Below are the code and all the weights of a small trained network. Each question names an input and a target symbol and asks about switching units off, where a switched-off unit gives its printed mean instead of its output.

import numpy as np


def w(rows, s, z=0):
    codes = np.array(rows[::2]) - 128.0
    scale = np.full(codes.shape[1], s)
    scale[-1] = z or s
    return codes * scale


def norm(h):
    return h / np.sqrt((h * h).mean(-1, keepdims=True) + 1e-5)


def f(y):
    return np.maximum(y, 0)


def softmax(a):
    e = np.exp(a - a.max(-1, keepdims=True))
    return e / e.sum(-1, keepdims=True)


def log_softmax(a):
    a = a - a.max(-1, keepdims=True)
    return a - np.log(np.exp(a).sum(-1, keepdims=True))


def net(x, mask):
    ids = ['αβγεζηθμξπφψ'.index(c) for c in x.split()]
    T = len(ids)
    res = E[ids] + P[:T]
    r = norm(res)
    for j in range(3):
        rows = slice(3 * j, 3 * j + 3)
        q, k, v = (r @ M[0][rows].T for M in (Q, K, V))
        z = softmax(np.where(np.tri(T) > 0, q @ k.T / 3**0.5, -1e9)) @ v
        o = O[0][rows]
        res = res + np.where(mask[j], z, o[:, -1]) @ o[:, :-1]
    y = f(norm(res) @ A[0][:, :-1].T + A[0][:, -1])
    res = res + np.where(mask[3:15], y, B[0][:, -1]) @ B[0][:, :-1]
    return log_softmax(norm(res)[-1] @ U[:, :-1].T + U[:, -1])


Q, K, V, O, A, B = {}, {}, {}, {}, {}, {}
E = w([
[81,75,59,153],'α',
[86,89,85,153],'β',
[59,114,120,148],'γ',
[175,131,52,169],'ε',
[62,96,94,143],'ζ',
[64,107,129,137],'η',
[77,206,158,186],'θ',
[116,112,155,149],'μ',
[116,77,108,144],'ξ',
[150,92,81,124],'π',
[141,148,252,75],'φ',
[112,147,175,117],'ψ',
],0.025)
P = w([
[120,117,9,94],'0',
[141,92,147,249],'1',
[138,150,141,121],'2',
[147,150,6,17],'3',
[170,99,163,221],'4',
[150,149,159,106],'5',
[167,149,31,1],'6',
[172,92,182,202],'7',
[134,155,159,112],'8',
],0.0092)
Q[0] = w([
[91,199,96,5],'head 1',
[189,181,217,147],'head 1',
[69,155,149,210],'head 1',
[158,144,154,167],'head 2',
[137,187,64,73],'head 2',
[99,145,120,20],'head 2',
[97,176,67,78],'head 3',
[171,113,179,76],'head 3',
[107,152,97,38],'head 3',
],0.016)
K[0] = w([
[156,253,99,170],'head 1',
[151,136,183,100],'head 1',
[48,119,179,143],'head 1',
[127,121,149,106],'head 2',
[132,203,87,168],'head 2',
[72,144,96,186],'head 2',
[74,150,70,161],'head 3',
[145,173,139,157],'head 3',
[33,172,103,137],'head 3',
],0.02)
V[0] = w([
[22,70,203,93],'head 1',
[106,81,145,217],'head 1',
[136,226,169,182],'head 1',
[198,87,114,146],'head 2',
[153,250,105,167],'head 2',
[113,90,108,188],'head 2',
[162,141,111,180],'head 3',
[152,223,92,191],'head 3',
[101,153,83,174],'head 3',
],0.011)
O[0] = w([
[36,161,136,210,253],'head 1',
[176,217,203,156,241],'head 1',
[97,50,203,104,87],'head 1',
[186,173,142,97,68],'head 2',
[94,2,136,82,100],'head 2',
[119,164,86,91,174],'head 2',
[44,123,112,173,99],'head 3',
[87,129,36,149,79],'head 3',
[83,82,162,101,178],'head 3',
],0.0074,0.0038)
A[0] = w([
[65,81,86,91,117],'neuron 1',
[62,134,143,85,117],'neuron 2',
[135,175,156,167,95],'neuron 3',
[100,185,155,78,147],'neuron 4',
[148,147,181,32,141],'neuron 5',
[216,158,55,87,118],'neuron 6',
[177,17,174,224,105],'neuron 7',
[238,98,182,100,84],'neuron 8',
[41,104,91,33,12],'neuron 9',
[94,180,248,56,108],'neuron 10',
[15,205,158,178,175],'neuron 11',
[208,112,57,233,176],'neuron 12',
],0.012,0.011)
B[0] = w([
[151,161,193,177,149],'neuron 1',
[145,165,88,151,149],'neuron 2',
[148,118,125,188,151],'neuron 3',
[132,107,129,187,159],'neuron 4',
[143,100,125,139,154],'neuron 5',
[115,122,187,169,165],'neuron 6',
[185,184,76,253,153],'neuron 7',
[167,57,87,142,139],'neuron 8',
[139,108,144,179,136],'neuron 9',
[72,98,78,119,176],'neuron 10',
[166,111,98,63,248],'neuron 11',
[93,117,204,92,199],'neuron 12',
],0.013,0.015)
U = w([
[10,183,123,155,1],'α',
[88,176,162,51,106],'β',
[124,178,72,99,136],'γ',
[254,67,136,119,181],'ε',
[106,181,89,126,122],'ζ',
[195,198,73,108,198],'η',
[44,41,157,142,14],'θ',
[201,225,150,101,154],'μ',
[99,158,201,107,179],'ξ',
[187,165,134,55,106],'π',
[100,90,86,106,129],'φ',
[174,116,62,250,107],'ψ',
],0.01,0.003)

Each question gives the input, a string of symbols that net reads in full, and the target symbol t.
The units are the heads (3 rows each of Q, K, V and O) and the neurons (one row each of A and B). Each row of codes is followed by its name. A weight is (code - 128) times the scale printed after its matrix; where a second scale follows, it is the last column's (O, A, B and U).
mask holds one flag per unit, heads first, then neurons. A switched-off unit (its flag False) gives its mean, the last column of its rows in O or B, instead of its output. The means were averaged over made-up inputs and are rounded, as every weight is.
A unit's drop is (log p(t) with every unit on - log p(t) with that unit switched off) / (log p(t) with every unit on - log p(t) with every unit switched off).
The circuit of an input: a set's keep is (log p(t) with only the set's units on - log p(t) with every unit switched off) / (log p(t) with every unit on - log p(t) with every unit switched off). Starting from the 12 units with the biggest drops (on a tie, the unit counted first), units are removed one at a time, each time the one whose removal leaves the highest keep (on an exact tie, the one counted first), for as long as the keep stays at least 0.8.
circuit, biggest first: the units of the circuit, biggest drop first
k most important neurons: the k neurons with the biggest drops, biggest first
which heads matter: for each layer, one digit per head in row order, 1 if its drop is at least 0.15 and else 0, layers parted by /
input η η ξ ψ μ θ β, target θ: which heads matter -> 110
input ξ ε α, target β: which heads matter -> 000
input ψ ξ ξ μ, target μ: circuit, biggest first -> head 2
input μ θ π α ψ ψ η η, target ψ: 3 most important neurons -> neuron 12; neuron 11; neuron 3
input γ θ η γ, target θ: circuit, biggest first -> head 2; neuron 1
input θ ε ζ ψ φ, target ψ: 2 most important neurons -> neuron 7; neuron 12
input θ ε η μ ψ, target ψ: circuit, biggest first -> neuron 12; neuron 10
input ζ η η η ψ ε α η, target α: which heads matter -> 111
input η θ α ε α ε η η, target α: which heads matter -> 101
input α μ φ, target θ: circuit, biggest first -> neuron 10; head 1
input ξ η θ α, target θ: 2 most important neurons -> neuron 11; neuron 7
input ψ ε ζ α, target ε: 2 most important neurons -> neuron 10; neuron 12
input η ε η α, target ε: circuit, biggest first -> head 1; neuron 10; neuron 6
input γ α γ θ α φ γ, target θ: circuit, biggest first -> head 1; neuron 11
input ε ψ μ, target ψ: circuit, biggest first -> neuron 12
input ε ε ζ α ψ ψ β, target ε: circuit, biggest first -> head 1; neuron 6
input ξ ψ γ ψ φ ψ ε η, target ψ: 2 most important neurons -> neuron 7; neuron 3
input ψ ψ ψ ε π ξ ζ ζ, target μ: which heads matter -> 100
input ξ β γ μ, target μ: which heads matter -> 110
input ξ ψ α γ ξ ε ε π, target ξ: which heads matter -> 000
input α η ε, target ξ: 2 most important neurons -> neuron 12; neuron 11
input α φ ξ α ψ φ α, target α: 2 most important neurons -> neuron 11; neuron 6
input φ α η ε, target ε: 2 most important neurons -> neuron 6; neuron 11
input ψ ζ η ξ, target ξ: 3 most important neurons -> neuron 6; neuron 11; neuron 12
input α α ψ ψ ξ μ, target ψ: which heads matter -> 000
